Here is a tiny trained network, its code and every weight. The questions are about switching its units off for an input and a target symbol, where a switched-off unit gives its printed mean instead of its output.

import numpy as np


def w(rows, s, z=0):
    codes = np.array(rows[::2]) - 128.0
    scale = np.full(codes.shape[1], s)
    scale[-1] = z or s
    return codes * scale


def norm(h):
    return h / np.sqrt((h * h).mean(-1, keepdims=True) + 1e-5)


def f(y):
    return y / 2 * (1 + np.tanh(0.7978845608 * (y + 0.044715 * y**3)))


def softmax(a):
    e = np.exp(a - a.max(-1, keepdims=True))
    return e / e.sum(-1, keepdims=True)


def log_softmax(a):
    a = a - a.max(-1, keepdims=True)
    return a - np.log(np.exp(a).sum(-1, keepdims=True))


def net(x, mask):
    ids = ['ΘΣΦΨΩβγδζημξπτ'.index(c) for c in x.split()]
    T = len(ids)
    res = E[ids] + P[:T]
    r = norm(res)
    for j in range(3):
        rows = slice(2 * j, 2 * j + 2)
        q, k, v = (r @ M[0][rows].T for M in (Q, K, V))
        z = softmax(np.where(np.tri(T) > 0, q @ k.T / 2**0.5, -1e9)) @ v
        o = O[0][rows]
        res = res + np.where(mask[j], z, o[:, -1]) @ o[:, :-1]
    y = f(norm(res) @ A[0][:, :-1].T + A[0][:, -1])
    res = res + np.where(mask[3:19], y, B[0][:, -1]) @ B[0][:, :-1]
    return log_softmax(norm(res)[-1] @ U[:, :-1].T + U[:, -1])


Q, K, V, O, A, B = {}, {}, {}, {}, {}, {}
E = w([
[190,86,113,182],'Θ',
[109,163,225,107],'Σ',
[181,130,94,125],'Φ',
[89,121,150,133],'Ψ',
[120,101,113,121],'Ω',
[196,105,6,92],'β',
[99,166,150,110],'γ',
[72,140,142,140],'δ',
[168,169,180,84],'ζ',
[215,141,25,86],'η',
[82,87,125,138],'μ',
[89,74,107,133],'ξ',
[161,145,132,108],'π',
[105,160,172,81],'τ',
],0.012)
P = w([
[126,166,94,161],'0',
[123,63,247,1],'1',
[95,170,158,160],'2',
[126,167,91,180],'3',
[174,66,155,30],'4',
[87,162,155,158],'5',
[123,178,85,190],'6',
[196,45,97,65],'7',
[75,158,152,156],'8',
[120,184,79,189],'9',
],0.0091)
Q[0] = w([
[186,138,85,243],'head 1',
[59,87,95,228],'head 1',
[100,174,55,165],'head 2',
[69,97,150,133],'head 2',
[94,105,166,100],'head 3',
[1,131,75,184],'head 3',
],0.0084)
K[0] = w([
[247,73,171,195],'head 1',
[135,36,155,150],'head 1',
[173,101,221,154],'head 2',
[223,178,27,131],'head 2',
[96,87,155,61],'head 3',
[235,1,150,220],'head 3',
],0.007)
V[0] = w([
[33,115,8,3],'head 1',
[179,214,218,183],'head 1',
[235,196,148,106],'head 2',
[194,181,43,140],'head 2',
[145,45,124,137],'head 3',
[70,197,49,56],'head 3',
],0.0041)
O[0] = w([
[57,98,207,75,55],'head 1',
[53,145,202,109,255],'head 1',
[95,102,64,152,224],'head 2',
[218,160,208,159,189],'head 2',
[237,164,151,205,21],'head 3',
[2,110,36,52,217],'head 3',
],0.0036,0.00083)
A[0] = w([
[167,119,55,104,145],'neuron 1',
[215,2,42,90,76],'neuron 2',
[74,101,129,154,171],'neuron 3',
[109,197,132,146,153],'neuron 4',
[69,4,191,43,253],'neuron 5',
[98,141,150,33,111],'neuron 6',
[103,111,147,96,64],'neuron 7',
[141,199,44,60,215],'neuron 8',
[127,189,181,74,157],'neuron 9',
[149,142,152,253,148],'neuron 10',
[197,53,152,4,199],'neuron 11',
[132,34,117,147,64],'neuron 12',
[14,99,107,42,1],'neuron 13',
[163,51,125,219,121],'neuron 14',
[241,146,177,124,69],'neuron 15',
[226,168,99,57,112],'neuron 16',
],0.0071,0.0021)
B[0] = w([
[32,157,205,185,186],'neuron 1',
[150,218,166,31,240],'neuron 2',
[167,140,168,81,151],'neuron 3',
[132,67,18,98,180],'neuron 4',
[254,98,136,167,250],'neuron 5',
[222,110,120,126,170],'neuron 6',
[119,113,137,141,122],'neuron 7',
[141,43,179,169,238],'neuron 8',
[134,116,39,132,182],'neuron 9',
[148,86,153,89,198],'neuron 10',
[168,105,129,8,254],'neuron 11',
[98,167,139,156,135],'neuron 12',
[152,130,207,94,151],'neuron 13',
[172,177,122,111,162],'neuron 14',
[113,95,138,64,144],'neuron 15',
[86,92,154,115,197],'neuron 16',
],0.006,0.0039)
U = w([
[89,247,104,158,218],'Θ',
[39,22,164,98,84],'Σ',
[85,136,153,64,141],'Φ',
[67,131,240,182,98],'Ψ',
[115,62,225,184,24],'Ω',
[241,205,68,233,156],'β',
[148,61,199,208,52],'γ',
[47,153,183,145,146],'δ',
[189,151,107,40,151],'ζ',
[92,1,79,224,185],'η',
[202,10,177,43,204],'μ',
[146,232,138,91,5],'ξ',
[121,237,242,151,50],'π',
[131,34,15,151,124],'τ',
],0.0093,0.0024)

Each question gives the input, a string of symbols that net reads in full, and the target symbol t.
The units are the heads (2 rows each of Q, K, V and O) and the neurons (one row each of A and B). Each row of codes is followed by its name. A weight is (code - 128) times the scale printed after its matrix; where a second scale follows, it is the last column's (O, A, B and U).
mask holds one flag per unit, heads first, then neurons. A switched-off unit (its flag False) gives its mean, the last column of its rows in O or B, instead of its output. The means were averaged over made-up inputs and are rounded, as every weight is.
A unit's drop is (log p(t) with every unit on - log p(t) with that unit switched off) / (log p(t) with every unit on - log p(t) with every unit switched off).
The circuit of an input: a set's keep is (log p(t) with only the set's units on - log p(t) with every unit switched off) / (log p(t) with every unit on - log p(t) with every unit switched off). Starting from the 12 units with the biggest drops (on a tie, the unit counted first), units are removed one at a time, each time the one whose removal leaves the highest keep (on an exact tie, the one counted first), for as long as the keep stays at least 0.8.
units of the circuit, in order: the units of the circuit, biggest drop first
unit that matters most: the unit with the biggest drop
k most important neurons: the k neurons with the biggest drops, biggest first
which heads matter: for each layer, one digit per head in row order, 1 if its drop is at least 0.15 and else 0, layers parted by /
drop when u is switched off: that unit's drop, to one decimal
input π Σ τ π π Θ Ω δ Ω δ, target β: units of the circuit, in order : head 3
input Θ η Ω Ω, target β: 2 most important neurons : neuron 14; neuron 11
input ζ δ Θ Ψ, target β: units of the circuit, in order : head 3; neuron 8
input Φ Φ β Ω γ Θ γ, target β: which heads matter : 001
input δ Ψ Θ Θ γ β τ β Ω Σ, target Θ: which heads matter : 000
input μ δ η γ Ω Θ π γ γ, target Θ: 3 most important neurons : neuron 11; neuron 5; neuron 8
input Φ Ω μ η ζ Θ, target β: 4 most important neurons : neuron 14; neuron 11; neuron 8; neuron 16
input ξ μ δ ξ ζ Θ, target β: 2 most important neurons : neuron 14; neuron 11
input Θ Ψ Ω ξ Θ Θ Ψ Φ η, target Σ: 4 most important neurons : neuron 16; neuron 8; neuron 5; neuron 1
input ξ ξ π Θ Θ γ, target Θ: 3 most important neurons : neuron 5; neuron 11; neuron 8
input ζ π Θ Σ, target Θ: 3 most important neurons : neuron 5; neuron 11; neuron 8
input β ζ ζ, target ζ: 4 most important neurons : neuron 9; neuron 1; neuron 5; neuron 4
input η Ψ Φ Θ π Σ ξ ξ η, target Σ: drop when neuron 5 is switched off : 0.4
input Ψ π ξ Θ η Θ γ, target β: drop when head 3 is switched off : 0.7
input Ψ η Φ π, target η: drop when neuron 10 is switched off : 0.0
input γ β η ζ η Ψ π, target η: unit that matters most : neuron 8
